Here is a tiny trained network, its code and every weight. The questions are about switching its units off for an input and a class, where a switched-off unit gives its printed mean instead of its output.

import numpy as np


def w(rows, s, z=0):
    codes = np.array(rows[::2]) - 128.0
    scale = np.full(codes.shape[1], s)
    scale[-1] = z or s
    return codes * scale


def f(y):
    return np.maximum(y, 0)


def log_softmax(a):
    a = a - a.max(-1, keepdims=True)
    return a - np.log(np.exp(a).sum(-1, keepdims=True))


def net(x, mask):
    res = np.array(x, float).reshape(1, 5) / 4 @ E
    y = f(res @ A[0][:, :-1].T + A[0][:, -1])
    res = res + np.where(mask, y, B[0][:, -1]) @ B[0][:, :-1]
    return log_softmax(res[-1] @ U[:, :-1].T + U[:, -1])


A, B = {}, {}
E = w([
[254,22,153,110,242,140,113,160,54,140],'x0',
[56,76,29,17,64,233,161,137,93,216],'x1',
[181,199,59,201,185,90,213,204,105,199],'x2',
[254,145,172,53,13,125,172,152,222,110],'x3',
[79,122,235,194,187,239,198,139,231,171],'x4',
],0.0089)
A[0] = w([
[95,55,158,87,141,161,111,8,182,71,6],'N0',
[104,36,38,71,76,210,200,62,83,203,19],'N1',
[145,212,64,162,158,102,200,207,105,216,110],'N2',
[62,239,92,124,90,123,98,100,123,108,47],'N3',
[51,243,90,158,65,114,142,102,181,94,69],'N4',
[82,92,126,176,202,115,102,79,93,113,130],'N5',
[225,107,210,31,88,136,177,168,189,115,146],'N6',
[113,74,181,81,103,151,64,74,112,87,41],'N7',
[98,138,76,177,161,116,50,90,97,113,157],'N8',
[115,159,243,142,187,209,152,198,172,179,192],'N9',
[110,52,71,76,76,133,176,184,149,201,61],'N10',
[195,152,165,189,116,86,136,100,168,90,80],'N11',
[167,159,204,213,164,26,103,78,135,14,62],'N12',
[46,146,109,157,231,191,109,86,95,164,120],'N13',
[56,28,165,75,109,106,64,68,154,56,18],'N14',
[176,159,25,72,102,35,38,122,74,96,61],'N15',
[250,2,116,122,213,159,64,168,93,148,152],'N16',
[177,200,139,76,81,105,143,139,173,173,156],'N17',
],0.0077,0.0015)
B[0] = w([
[165,161,70,173,142,77,193,64,140,126,193],'N0',
[101,165,150,66,57,76,148,191,48,119,234],'N1',
[217,145,15,230,134,78,138,54,118,46,210],'N2',
[136,218,97,90,199,197,100,144,120,114,188],'N3',
[64,205,82,18,159,171,97,103,178,79,214],'N4',
[104,183,162,139,75,110,83,209,155,197,192],'N5',
[146,163,172,171,78,153,40,145,166,151,222],'N6',
[199,145,74,153,163,123,163,108,73,84,189],'N7',
[182,96,143,167,65,127,86,204,178,169,183],'N8',
[91,85,153,91,122,169,195,60,173,150,219],'N9',
[114,132,160,133,95,49,168,211,91,96,198],'N10',
[77,140,176,106,51,84,141,139,95,124,196],'N11',
[105,134,200,50,95,103,219,203,70,88,247],'N12',
[155,184,205,163,46,134,87,115,145,159,212],'N13',
[193,146,86,227,131,83,146,51,126,69,203],'N14',
[68,24,129,144,85,254,216,84,250,244,222],'N15',
[120,200,88,42,240,159,87,123,198,94,237],'N16',
[220,189,181,161,133,122,65,93,193,159,186],'N17',
],0.0074,0.015)
U = w([
[122,131,147,82,108,69,177,193,65,107,7],'0',
[190,144,76,200,159,83,158,85,104,93,84],'1',
[117,170,106,59,216,165,63,137,133,104,141],'2',
[101,75,137,146,128,192,195,102,152,187,248],'3',
[157,144,157,176,92,121,8,157,126,162,122],'4',
],0.014,0.0015)

Each question gives the input, the list of numbers given to net, and the class t.
The units are the neurons (one row each of A and B). Each row of codes is followed by its name. A weight is (code - 128) times the scale printed after its matrix; where a second scale follows, it is the last column's (A, B and U).
mask holds one flag per neuron, in row order. A switched-off neuron (its flag False) gives its mean, the last column of its row in B, instead of its output. The means were averaged over made-up inputs and are rounded, as every weight is.
A unit's drop is (log p(t) with every unit on - log p(t) with that unit switched off) / (log p(t) with every unit on - log p(t) with every unit switched off).
The circuit of an input: a set's keep is (log p(t) with only the set's units on - log p(t) with every unit switched off) / (log p(t) with every unit on - log p(t) with every unit switched off). Starting from the 12 units with the biggest drops (on a tie, the unit counted first), units are removed one at a time, each time the one whose removal leaves the highest keep (on an exact tie, the one counted first), for as long as the keep stays at least 0.8.
circuit, biggest first: the units of the circuit, biggest drop first
unit that matters most: the unit with the biggest drop
top k neurons: the k neurons with the biggest drops, biggest first
drop when u is switched off: that unit's drop, to one decimal
input [4,5,-5,7,-3], class 4: unit that matters most : N6
input [-3,4,0,6,-3], class 4: top 4 neurons : (N12, N17, N6, N16)
input [5,1,-6,-8,2], class 4: top 4 neurons : (N5, N13, N2, N8)
input [4,-8,-5,5,-8], class 0: top 4 neurons : (N12, N11, N9, N7)
input [1,-8,8,1,8], class 0: top 4 neurons : (N12, N15, N11, N14)
input [4,4,-7,0,7], class 1: top 4 neurons : (N15, N14, N0, N7)
input [5,-2,-6,4,3], class 1: top 2 neurons : (N0, N14)
input [-8,7,5,-4,-7], class 2: top 3 neurons : (N3, N4, N12)
input [-4,7,-7,-8,-2], class 4: top 3 neurons : (N12, N13, N8)
input [-6,7,-2,-7,4], class 0: top 2 neurons : (N1, N16)
input [-7,1,8,6,-1], class 1: top 2 neurons : (N2, N16)
input [6,-4,-1,6,5], class 2: top 3 neurons : (N16, N15, N13)
input [-8,7,5,-7,-2], class 2: top 4 neurons : (N4, N3, N12, N11)
input [-8,-5,1,6,-5], class 2: circuit, biggest first : (N4)
input [6,2,0,5,0], class 2: top 2 neurons : (N16, N13)
input [3,-4,-4,-2,-7], class 3: drop when N15 is switched off : 1.1
input [2,7,-2,-5,6], class 0: drop when N1 is switched off : 0.8
input [0,8,8,-8,3], class 0: drop when N7 is switched off : 0.1
